In the rows, zero is written as 128.
Facts:
Q997 | kagom Q634
Q445 | kagom Q189
Q899 | vetra Q875 | kagom Q13
Q255 | kagom Q518
Q354 | vetra Q728 | kagom Q14
Q54 | kagom Q571
Q71 | kagom Q171
Q875 | kagom Q781
Q236 | kagom Q634
Q859 | kagom Q634
Q473 | kagom Q742
Q787 | kagom Q496
Q379 | kagom Q14
Q112 | kagom Q397
Q455 | vetra Q875 | kagom Q308
Q754 | kagom Q29
Q731 | vetra Q643 | kagom Q781
Q13 | kagom Q410
Q281 | kagom Q409
Q647 | kagom Q397
Q829 | kagom Q397
Q166 | kagom Q636
Q496 | vetra Q112 | kagom Q643
Q868 | kagom Q52
Q877 | vetra Q875, Q112, Q847 | kagom Q581
Q562 | vetra Q901 | kagom Q397
Q924 | vetra Q643, Q636 | kagom Q781
Q748 | kagom Q14
Q715 | kagom Q571
Q652 | kagom Q488
Q512 | kagom Q410
Q742 | vetra Q644, Q847 | kagom Q571
Q990 | kagom Q397
Q158 | kagom Q622
Q571 | vetra Q644
Q29 | kagom Q501
Q383 | kagom Q518
Q883 | kagom Q781
Q817 | kagom Q501
Q643 | vetra Q647
Q743 | vetra Q136, Q672 | kagom Q189
Q781 | kagom Q571
Q518 | kagom Q636
Q397 | kagom Q636
Q487 | kagom Q445
Q810 | kagom Q13
Q982 | vetra Q829 | kagom Q581
Q400 | kagom Q636
Q409 | vetra Q379 | kagom Q308
Q479 | vetra Q982 | kagom Q518
Q14 | kagom Q171
Q320 | vetra Q875 | kagom Q171
Q113 | vetra Q220 | kagom Q66
Q581 | kagom Q636
Q454 | kagom Q189
Q902 | kagom Q501
Q52 | kagom Q189
Q604 | kagom Q859
Q405 | kagom Q623
Q644 | kagom Q622
Q876 | kagom Q171
Q220 | vetra Q112 | kagom Q781
Q307 | vetra Q875 | kagom Q781
Q901 | vetra Q875, Q817 | kagom Q571
Q264 | kagom Q410
Q622 | kagom Q571
Q634 | kagom Q410
Q847 | kagom Q859
Q775 | vetra Q817 | kagom Q634
Q42 | kagom Q400
Q768 | kagom Q71
Q136 | kagom Q455
Q672 | vetra Q875, Q817, Q255 | kagom Q29
Q488 | kagom Q623
Q872 | kagom Q455
Q728 | vetra Q875 | kagom Q52
Q221 | kagom Q581
Q163 | kagom Q236
Q403 | kagom Q308
Q968 | kagom Q775
Q103 | vetra Q875 | kagom Q742
Q682 | vetra Q512 | kagom Q54

Known rows:
Q400: [104 126 117 134 122 142 131 139 112 138 120 115 132 183 137 144 147 131
 116 174 115 195 115 116 103 173 123 145  84 121 150]
Q877: [128 122 108 128 151 113 119 120 151 139 129 176 133 165 126 125 123 114
 123 115 125 153 145 116 148 132 115 122 153 122 118]
Q875: [123 131  98 122 144 132 118 126 124 128 145 148 125  82 122 116 171 119
 128  97 127 139 146  87 133 112 137  92 194 143 119]
Q581: [102 124 116 135 127 141 132 138 114 139 120 121 134 189 139 146 151 130
 112 174 111 210 115 116 104 177 119 147  86 121 148]
Q236: [106 116 127 131  94 132 134 139 104 144 128 120 145 128 144 145  96 138
 123 155 152  51 106 121 111 146 148 130  76 163 141]
Q634: [102 116 129 133  93 131 135 140 104 146 130 129 148 121 148 149  83 139
 121 152 158  16 103 122 113 141 151 128  76 174 137]
Q775: [109 116 110 118 116 141 128 130  70 137 127 116 148 132 148 156  68 140
 137 119 144  37 115 135 169 151 147 134  58 163 140]
Q479: [127 138 125 156 156 134 125 115 154 120 120 161 100 120 133 131 128 120
 133 132 124 168 126 145 135 130 103 101 135 114 113]
Q622: [117 117 111 121  94 151 127 135 105 129 129  93 133 115 122 126 163 135
 134 144 116 184 113  98 110 149 149 107  79 154 159]
Q158: [131 132 140 127 123 121 131 119 144 121 131 131 127  92 120 120 146 125
 132  99 122 161 128 124 141 108 131 119 158 131 120]
Q647: [145 138 146 128 150 123 135 117 149 123 122 159 126 131 127 139 161 122
 117 132 115 146 127 116 103 119 118 156 150 110 113]
Q562: [123 134 114 129 153 127 124 111 143 120 121 143 146 142 131 141 140 125
 124  92 119 141 133 122 203 136 102 139 149 109 110]
Q281: [127 144 154 117 119 121 126 119 157 120 135 119 117 115 129 124 118 123
 133 132 135 108 137 134 122 115 124 129 163 103 118]
Q66: [120 119 119 126 109 142 128 143 105 133 126  96 136 154 131 131 128 136
 127 164 131 134 118 127 102 150 134 137  82 130 151]
Q990: [120 139 142 134 144 118 133 120 147 127 126 149 127 135 130 133 139 122
 119 116 116 181 129 131 140 127 113 141 166 112 114]
Q715: [130 133 137 126 121 124 130 117 144 120 131 130 125  80 118 119 151 124
 132  97 118 171 129 119 140 109 135 113 158 135 122]
Q136: [125 150 169 113 122 122 128 119 149 123 139 126  96 113 133 122 102 121
 137 143 129 126 141 147  84 115 134 126 163 104 120]
Q743: [153 151 159 137 164 112 124 124 105 127 133 151 120 117 126 119  83 126
 140 101 114 130 135 165  50 117 134 131 157 124 125]
Q768: [135 131 141 125 140 124 139 128 145 118 126 134 104 134 120 119 122 130
 121 111 127 111 135 143 179 111 123 124 155 122 113]
Q454: [147 147 150 144 143 110 124 125 132 123 130 126 154 127 122 117 116 130
 128  99 125 102 125 141  98 115 120 136 172 119 120]
Q623: [121 118 117 126 109 142 128 143 103 132 125  89 137 153 132 131 130 135
 128 166 132 131 119 131 104 147 133 140  78 127 151]

Rows:
No name comes twice in this set of rows, the named rows included.
[127 128  76 108 155 141 112 109  98 113 136 122 151  95 126 133 145 126
 144  49 123 104 146 101 245 123 123 107 161 135 116] => Q901
[147 140  98 144 177 118 108 135 112 133 144 157 145 129 124 113 133 123
 124 108 136  57 147 108  80 121 120 109 200 125 118] => Q728
[128 126 100 128 155 123 119 129 123 135 141 166 125 109 133 127 126 121
 126 112 147  57 146 113 133 111 128 109 180 137 110] => Q899
[ 97 127 117 136 131 142 133 136 116 141 120 128 131 191 140 150 154 129
 109 174 107 220 115 111 107 182 117 149  91 116 147] => Q397
[116 143 135 158 148 133 131 117 156 120 122 152 105 120 134 132 135 120
 128 130 123 191 122 141 136 131 103 106 156 111 112] => Q829
[107 133  99  97 111 157 103 141 116 134 149  89 109 171 143 129 119 125
 135 218 154  37 150  94  65 170 139 104 114  98 152] => Q455
[144 108 128 120 122 117 124 103 163 126 121 165 154 185 106 107  82 104
 146  95 123 203 131 106 182 117 145 113 119 154 128] => Q220
[142 124 135 127 137 117 126 116 150 125 124 150 136 151 123 121 100 117
 136 112 131 135 135 134 151 115 124 131 137 125 118] => Q113
[136 121 127 133 130 114 132 127 135 124 125 122 133  92 126 123 139 120
 134 116 135 170 135 154 133  93 117 154 152 118 113] => Q902
[131 101 109 122 112 136 123 137 116 137 118 113 153 222 125 124  89 122
 136 169 136 149 123 121 121 156 138 140  51 138 155] => Q496
[137 123 106 113 175 123 125 128  66 128 135 144  99  79 138 131  99 113
 153  97 125 192 160 180 107  95 135 150 152 125 117] => Q672
[131  87  86 131 103 132 130 154  86 134 115  71 149 111 133 132 157 123
 140 174 147 218 126 168  95 108 120 186  59 123 146] => Q29

Now the same objects, written a new way:
Known rows:
Q810: [152 118 122 109 174 144 149 142 142 134 130  98 108  97 120 104 135 128
  95 117 121 109 135 133 123 130 143 149 129 151 122 130 148  96 112 136
 101 111 120 161 142 136 151 187 147  95 106]
Q876: [ 93 155 128 137 148 164 133 131 141 116 139 126 136 110 182  68 131 125
 109 123 126 152 119 139 119 125 179 135 102 110  99 116 149 164 125 154
 132 126 161 121 130 127 107 108 148 141 117]
Q672: [ 99 142 148 130 124  54 104  91 180 153 186 125 160 107  53 215 136 146
 132 155 186  62 100  95  84 161  88  67  60 123 119 123 154 128 105 115
 168 103 140 146 130  19  35 100 100 164 138]
Q455: [118 146 124 104  77  81  70  95 121  82 153 140 143 131  54 151 153 140
 156 179 236 129 117  70 148  77  65 114 156 152 105 144 123 140 157  82
 130  91 116  99 102 122 105  80 118 137 116]
Q112: [135  94 109  92  80 152  84  94 116 135 129 137 188 141 170 181 169 145
 179 140 112 118 101 168 108 174 144 161 228  76 166  99  41 110 138 145
 164 110 169 124 144 128  72 111 124 148 211]
Q829: [157 130 143 208  31 189 142  92 152 160 125 129 160 122 173 123 126 144
 114 118  64  97  81 172 150 199 149 220 189 100 128 134  82 149 137  31
 158 151 159 157 162  58 151 153 171 177 184]
Q42: [119 108 123 149  86 156 127 121 133 138 140 124 151 142 181 185 139 116
 126 122 103 121 139 160 118 130 127 138 164 122 142  90 147 149 147 100
 156 108 143 122 161 110 143 138 157 136 141]
Q13: [137 106 131 125 163 114 131 145 108 134 130 117  90 119 102 120 121 135
  95 134 114 130 121 131 132 104 123 145 128 147 130 136 112 119 119 118
 118 107  98 138 141 169 176 165 120  84 108]
Q487: [137 161 125 150 164 142 109 145 158 104  91 151 106 131 159  50 143 137
 134  92 120 129 147 173  91 150 115 120 121 170 138  94 125  98  61 157
 131 168 168 130 102 117 173 153 114 162  95]
Q383: [118 108 120 153  85 156 128 122 135 136 141 124 153 144 185 194 141 116
 126 122 100 119 142 162 118 129 126 141 166 122 149  90 149 153 143  98
 156 107 143 121 169 109 144 139 158 137 144]
Q479: [164 139 145 228  28 172 151  86 142 167 140 146 136 139 169 131 118 133
 111 128  85 111  91 170 117 188 133 192 201 125 110 125 133 144 157  41
 139 145 143 126 164  50 153 138 177 159 153]
Q901: [127 147 133  92 104 107 123 101 157 130 141 138 163 158  66 181 130 138
 166 132 186 120 135  80 155 164 146  83  85 151 126 145 154 137 148 131
 110 141 132 148  88  88  93  54  97 164 139]
Q775: [150 105 142  94 170  93 107 118 143 139 162  99  97 129  26 174 138 164
  75 150 168 106 120  84 134 115 139 130 129 221 145 139 161 127 141 114
  98  74  73 174 130 149 192 153  96  70 109]
Q236: [160  97 132 110 188 119 137 148 115 144 132 103  74 111  79 123 126 142
  75 133 110 120 127 128 129 107 137 158 139 172 139 144 125 101 119 124
  99  93  81 162 147 183 199 200 122  54 105]
Q518: [112  99 131 157  97 127 115 128 102 133 139 132 126 154 146 186 126 122
 117 137 101 136 126 152 122 108 110 135 160 125 154 103 112 161 143  87
 165 103 120 106 160 144 165 125 126 115 137]
Q496: [143 125 125 116 122  83  85 105  69 130 133 173  96 152 105 128 133 140
 159 169 157 154  89 148  72 132  99 112 195 114 120 132  63  92 133 165
 131 120 114  61 117 156  90  89  89 103 138]
Q768: [ 80 159 127 139 155 175 131 124 140 111 147 126 136 111 198  50 132 124
 103 131 125 165 108 136 119 120 210 139  98 105  92 114 152 184 126 168
 135 124 165 115 134 131  99  96 150 144 119]
Q604: [184 101 122  94 203 148 162 148 148 147 134  81  87  87  96 105 136 141
  68 116 112 100 142 129 130 136 156 167 143 182 130 139 163  69 118 143
  65  94  90 198 151 158 186 228 153  55 103]
Q636: [128  93 145 148 111 114  80 156 105 111 113  99 142  99 182 161  89 135
 112 120  81 134 123 109 136  89 122 140 171 117 160 138  90 151 146 144
 142 132  48 102 141 162 143 191 131 120 189]
Q66: [112 120 136 140 138 110 118 139 102 120 127 136 107 132 117 124 118 127
 115 137 116 141 120 134 127 102 111 128 118 123 126 128 103 137 120 112
 146 123 117 110 133 151 152 130 115 112 113]
Q308: [114 130 127 133 119 112 109 140 103  96 127 128 114 119 115 109 126 120
 125 141 142 141 123 119 150  77  83 140 132 114 106 137  99 130 124  86
 137 110 126 104 129 152 144 134 136 119 106]

Rows:
No name comes twice in this set of rows, the named rows included.
[110 132 140 154 149  87 144 131 138 156 150 120 131  88 117 152 117 119
 121 131 112  80 104 143  86 151  82 101  72  76 107 125 122  99  85 120
 166 126 144 126 152  55  51 157 136 141 124] => Q754
[127 130 127  33 116 126 121 112 159 128 104 114 210 142  60 162 133 150
 197 107 148 105 124  68 222 200 173 114  61  86 155 175  53 122 129 135
 118 169 153 201  67 110  68  51  76 189 196] => Q875
[110 117 142 151 141  87 121 138 107 135 138 132 108 120 108 140 112 126
 114 140 112 124 108 136 108 112  91 117 104 103 127 132  93 127 108 109
 158 118 120 112 142 126 122 135 111 116 115] => Q501
[115 117 126 139  54 132  96  85 161 140 172 129 173 169 135 247 157 136
 140 143 163 111 139 128 106 139 129 109 170 166 155  84 179 176 172  92
 156  88 137 130 151  73 129  92 133 154 154] => Q562
[151 126 114  84 111 144 228 132 127 167  47 150 139 137  95  69 147 102
 199 126  98 111 151  92 185 135  98 132 105  65 199 168 149 135 142 179
 143 190 164 163  91 171  57  97 108 153 147] => Q644
[117 114 121 147 102 151 127 126 134 135 136 124 143 136 176 165 135 116
 125 122 106 123 140 154 117 130 131 137 149 118 135  96 142 143 133 108
 150 120 144 127 157 113 135 137 151 138 135] => Q166
[146 123 124 135 106 108 208 121  94 171  74 172  87 160  79  90 139 101
 170 160 121 138 143 100 131  84  60 114 143 109 191 150 176 158 162 167
 152 158 126 102 111 189  98  96  99 115 111] => Q571
[136  93 133 150  79 150  88 146 138 115 121  82 181  95 235 191 102 130
 124 103  73 115 144 124 130 111 145 148 196 108 165 114 122 153 162 153
 141 129  63 120 163 123 119 210 171 141 215] => Q647
[120 135 125 147 127 110 101  87  74  85 148 153  79  92 125 136 126 131
 156 135 152 164 178  90 165  58  53 126 142 124  57 140 144 109 135 101
 140  66 130  95 115 142 169 145 139 142  76] => Q409
[161 138 145 218  35 180 148  90 150 160 130 138 146 127 169 124 122 139
 110 122  75 105  84 174 133 198 140 210 193 113 117 133 104 142 146  32
 148 149 151 144 159  53 153 145 174 167 168] => Q982
[141 135 126 109 131 141 182 146 116 143 101 137 132 152 128 133  96 102
 162  94 108 140 155 118 175 165 143 103  74  91 109 155 135 101 139 137
  90 181 132 134 103 123 112  92 130 142 128] => Q883
[199  94 107  44 189 142 174 118 151 170  94  99 110  85  54  67 184 157
 122 145 127  77 123 105 136 137 135 189 183 156 195 159 140  77 124 192
  97 102 120 216 124 190 110 209 121  74 148] => Q847

The same objects again, as new rows of numbers:
Known rows:
Q189: [118 120 130 129 121 120  70 120 120  91 114 103 123 124]
Q781: [ 86 106 140 128 125 149 148 133 102 143 202 130 143  80]
Q163: [207 161 108 104 100  66 145 138 185 208 185  98 131 139]
Q112: [ 77  95  95 116 153 123 115 149 134 140  40 214 120 165]
Q622: [ 92 108 138 127 124 144 139 131 105 134 191 124 139  87]
Q715: [118 104 137 125 125 149 209 129 105 135 177 157 126  82]
Q14: [118 114 130 132 118 120  58 117 116  77 112  92 121 126]
Q383: [118 156 127 121 155 143 130 148 132 130  39 188 126 174]
Q982: [121 163 119 127 164 134 141 139 137 124  75 184 129 170]
Q445: [115 118 130 130 119 120  66 119 118  86 114 100 122 125]
Q581: [101 143 123 116 143 128  85 132 130 112  54 167 116 148]
Q623: [118 122 130 127 122 121  80 123 121  99 116 108 124 122]
Q644: [108 113 145 135 132 161 192 146 101 156 210 134 155  95]
Q997: [204 177 130 122 111  86 168 145 175 183 143  88 136 144]
Q647: [126 142 100 105 157 141  82 136 125 133  81 212 122 163]
Q71: [117 114 130 132 118 120  61 117 117  82 111  94 122 125]
Q236: [184 170 124 114 104  71 128 133 178 171 140  79 124 123]
Q636: [117 143 123 119 138 127  82 129 127 107  77 148 120 137]
Q810: [186 162 132 126 115 101 155 143 159 163 137  94 135 143]
Q876: [141 126 137 138 124 133 106 131 117  99 112 103 133 145]
Q264: [173 154 132 127 119 110 143 141 150 152 132 100 135 142]

Rows:
No name comes twice in this set of rows, the named rows included.
[ 48  25 107 142 133 135 204 148 108 176 230 156 156  71] => Q220
[ 81 100  95 122 151 140 105 127 140 156  45 203 116 166] => Q877

